Here is a tiny trained network, its code and every weight. The questions are about switching its units off for an input and a class, where a switched-off unit gives its printed mean instead of its output.

import numpy as np


def w(rows, s, z=0):
    codes = np.array(rows[::2]) - 128.0
    scale = np.full(codes.shape[1], s)
    scale[-1] = z or s
    return codes * scale


def norm(h):
    return h / np.sqrt((h * h).mean(-1, keepdims=True) + 1e-5)


def f(y):
    return y / 2 * (1 + np.tanh(0.7978845608 * (y + 0.044715 * y**3)))


def log_softmax(a):
    a = a - a.max(-1, keepdims=True)
    return a - np.log(np.exp(a).sum(-1, keepdims=True))


def net(x, mask):
    res = np.array(x, float).reshape(1, 5) / 4 @ E
    u = 0
    for l in range(2):
        y = f(norm(res) @ A[l][:, :-1].T + A[l][:, -1])
        res = res + np.where(mask[u : u + 14], y, B[l][:, -1]) @ B[l][:, :-1]
        u += 14
    return log_softmax(norm(res)[-1] @ U[:, :-1].T + U[:, -1])


A, B = {}, {}
E = w([
[85,227,199,108,229,149,67,208,81,106],'x0',
[142,166,115,111,108,115,22,125,134,126],'x1',
[21,65,172,146,181,141,114,165,169,162],'x2',
[211,180,158,150,108,4,96,140,126,159],'x3',
[96,129,71,228,114,114,139,11,102,192],'x4',
],0.0039)
A[0] = w([
[143,154,183,84,167,98,51,159,107,148,49],'0.n0',
[104,158,150,128,140,154,142,138,145,121,50],'0.n1',
[37,110,99,161,161,194,145,115,112,132,105],'0.n2',
[167,179,68,207,125,63,157,56,82,127,100],'0.n3',
[134,71,103,72,84,154,188,133,201,110,91],'0.n4',
[51,125,101,156,201,216,180,81,119,133,32],'0.n5',
[51,95,95,108,79,149,26,101,141,167,152],'0.n6',
[35,153,180,146,168,146,68,168,178,154,56],'0.n7',
[153,137,91,129,103,186,90,104,95,82,80],'0.n8',
[53,135,151,142,147,196,186,75,78,120,18],'0.n9',
[146,115,113,103,81,145,204,163,133,67,115],'0.n10',
[121,77,168,234,145,50,209,118,141,254,140],'0.n11',
[189,120,123,146,126,147,147,74,131,124,2],'0.n12',
[149,110,61,169,73,132,122,27,133,175,165],'0.n13',
],0.0059,0.003)
B[0] = w([
[104,165,35,182,147,163,207,164,176,85,177],'0.n0',
[133,112,127,157,86,110,61,143,117,131,120],'0.n1',
[137,115,160,186,182,209,83,179,54,201,199],'0.n2',
[113,42,156,42,151,146,96,112,181,94,216],'0.n3',
[161,59,95,93,111,191,81,168,100,174,187],'0.n4',
[113,161,101,217,193,201,160,175,30,215,197],'0.n5',
[93,75,252,114,219,122,192,117,146,124,189],'0.n6',
[43,85,60,164,37,135,152,101,107,169,181],'0.n7',
[119,110,182,187,146,77,190,106,126,184,141],'0.n8',
[85,139,105,172,122,164,205,140,100,218,166],'0.n9',
[74,47,154,107,125,137,58,110,133,172,164],'0.n10',
[84,127,243,199,142,129,44,34,168,93,241],'0.n11',
[112,131,147,147,95,87,197,141,58,120,126],'0.n12',
[50,203,64,207,130,53,114,52,165,91,254],'0.n13',
],0.0046,0.0053)
A[1] = w([
[164,91,199,66,139,121,138,132,105,139,20],'1.n0',
[124,117,168,160,84,61,145,42,149,118,134],'1.n1',
[158,157,123,132,124,160,131,52,66,123,163],'1.n2',
[101,152,160,158,115,56,143,2,151,99,74],'1.n3',
[156,99,7,139,59,120,135,24,106,167,128],'1.n4',
[166,46,137,69,91,138,138,109,111,185,13],'1.n5',
[98,162,84,122,177,134,90,181,123,81,189],'1.n6',
[166,127,73,123,43,83,171,72,90,137,52],'1.n7',
[144,210,110,117,116,97,177,133,79,112,89],'1.n8',
[121,137,115,162,164,167,141,130,96,153,2],'1.n9',
[52,121,108,136,136,107,139,195,132,142,140],'1.n10',
[111,75,165,140,144,164,117,103,132,139,83],'1.n11',
[188,232,96,128,120,87,150,143,133,108,4],'1.n12',
[174,199,161,113,142,113,79,153,132,103,28],'1.n13',
],0.0071,0.0027)
B[1] = w([
[137,117,103,68,167,162,138,153,155,117,126],'1.n0',
[135,106,168,122,178,96,76,77,131,122,222],'1.n1',
[109,107,184,117,166,139,133,134,152,114,152],'1.n2',
[179,134,113,104,226,99,80,110,255,74,253],'1.n3',
[108,207,200,140,114,99,100,79,123,144,187],'1.n4',
[184,114,85,106,120,119,128,152,87,77,145],'1.n5',
[147,160,129,132,89,101,169,98,139,119,183],'1.n6',
[143,89,166,88,127,101,82,99,78,150,141],'1.n7',
[134,76,93,138,147,127,102,161,150,95,141],'1.n8',
[109,118,160,134,93,110,141,118,121,141,150],'1.n9',
[158,167,168,90,97,131,142,69,159,126,175],'1.n10',
[145,111,110,161,179,118,119,157,100,155,179],'1.n11',
[106,72,57,204,158,121,99,160,94,155,166],'1.n12',
[58,143,96,188,126,111,155,156,165,124,155],'1.n13',
],0.0083,0.0065)
U = w([
[195,32,79,59,144,167,116,200,101,111,131],'0',
[110,155,2,240,129,74,141,227,145,84,124],'1',
[99,229,142,86,60,133,198,148,198,89,133],'2',
[46,121,180,190,147,214,170,116,59,228,133],'3',
[184,142,81,132,139,77,187,109,100,189,4],'4',
[131,126,165,159,215,54,42,35,197,111,137],'5',
[187,118,151,82,42,68,79,72,24,130,114],'6',
],0.012,0.031)

Each question gives the input, the list of numbers given to net, and the class t.
The units are the neurons (one row each of A and B). Each row of codes is followed by its name. A weight is (code - 128) times the scale printed after its matrix; where a second scale follows, it is the last column's (A, B and U).
mask holds one flag per neuron, layer by layer. A switched-off neuron (its flag False) gives its mean, the last column of its row in B, instead of its output. The means were averaged over made-up inputs and are rounded, as every weight is.
A unit's drop is (log p(t) with every unit on - log p(t) with that unit switched off) / (log p(t) with every unit on - log p(t) with every unit switched off).
The circuit of an input: a set's keep is (log p(t) with only the set's units on - log p(t) with every unit switched off) / (log p(t) with every unit on - log p(t) with every unit switched off). Starting from the 12 units with the biggest drops (on a tie, the unit counted first), units are removed one at a time, each time the one whose removal leaves the highest keep (on an exact tie, the one counted first), for as long as the keep stays at least 0.8.
circuit, biggest first: the units of the circuit, biggest drop first
unit that matters most: the unit with the biggest drop
k most important neurons: the k neurons with the biggest drops, biggest first
top k neurons in layer l: the k neurons of layer l with the biggest drops, biggest first
drop of u: that unit's drop, to one decimal
input [-4,7,-2,1,-7], class 1: circuit, biggest first -> (0.n3; 1.n13; 1.n1)
input [-2,6,6,-5,-5], class 3: circuit, biggest first -> (1.n3)
input [-5,-3,6,1,-3], class 0: circuit, biggest first -> (0.n4; 0.n13; 1.n5)
input [-6,8,8,4,-6], class 0: 2 most important neurons -> (0.n13; 0.n11)
input [0,0,-7,-3,-2], class 6: 3 most important neurons -> (0.n11; 0.n13; 0.n6)
input [3,5,-2,-4,1], class 3: 2 most important neurons -> (1.n3; 0.n13)
input [1,-4,0,-1,5], class 3: 3 most important neurons -> (0.n5; 0.n2; 0.n9)
input [2,-2,-5,-1,-6], class 2: 2 most important neurons -> (0.n10; 0.n13)
input [7,-4,-7,2,4], class 1: 2 most important neurons -> (0.n11; 0.n13)
input [-6,-5,-6,-7,-5], class 6: top 3 neurons in layer 0 -> (0.n6; 0.n3; 0.n2)
input [4,8,4,1,3], class 2: top 3 neurons in layer 0 -> (0.n11; 0.n0; 0.n13)
input [3,4,-8,-7,-3], class 2: 2 most important neurons -> (0.n13; 0.n10)
input [-6,-1,-4,-3,-3], class 6: 3 most important neurons -> (0.n4; 0.n11; 1.n3)
input [-3,1,-7,-5,-3], class 6: most important neuron -> (0.n4)
input [0,7,8,5,-3], class 2: top 2 neurons in layer 0 -> (0.n0; 0.n11)
input [5,4,-5,7,5], class 1: top 2 neurons in layer 0 -> (0.n11; 0.n7)
input [0,4,-3,8,0], class 1: top 2 neurons in layer 1 -> (1.n12; 1.n13)
input [2,-5,-4,2,-5], class 1: top 2 neurons in layer 0 -> (0.n3; 0.n6)
input [-1,1,5,-2,-6], class 0: drop of 0.n13 -> 0.5
input [8,-4,-8,-7,-4], class 2: unit that matters most -> 1.n6
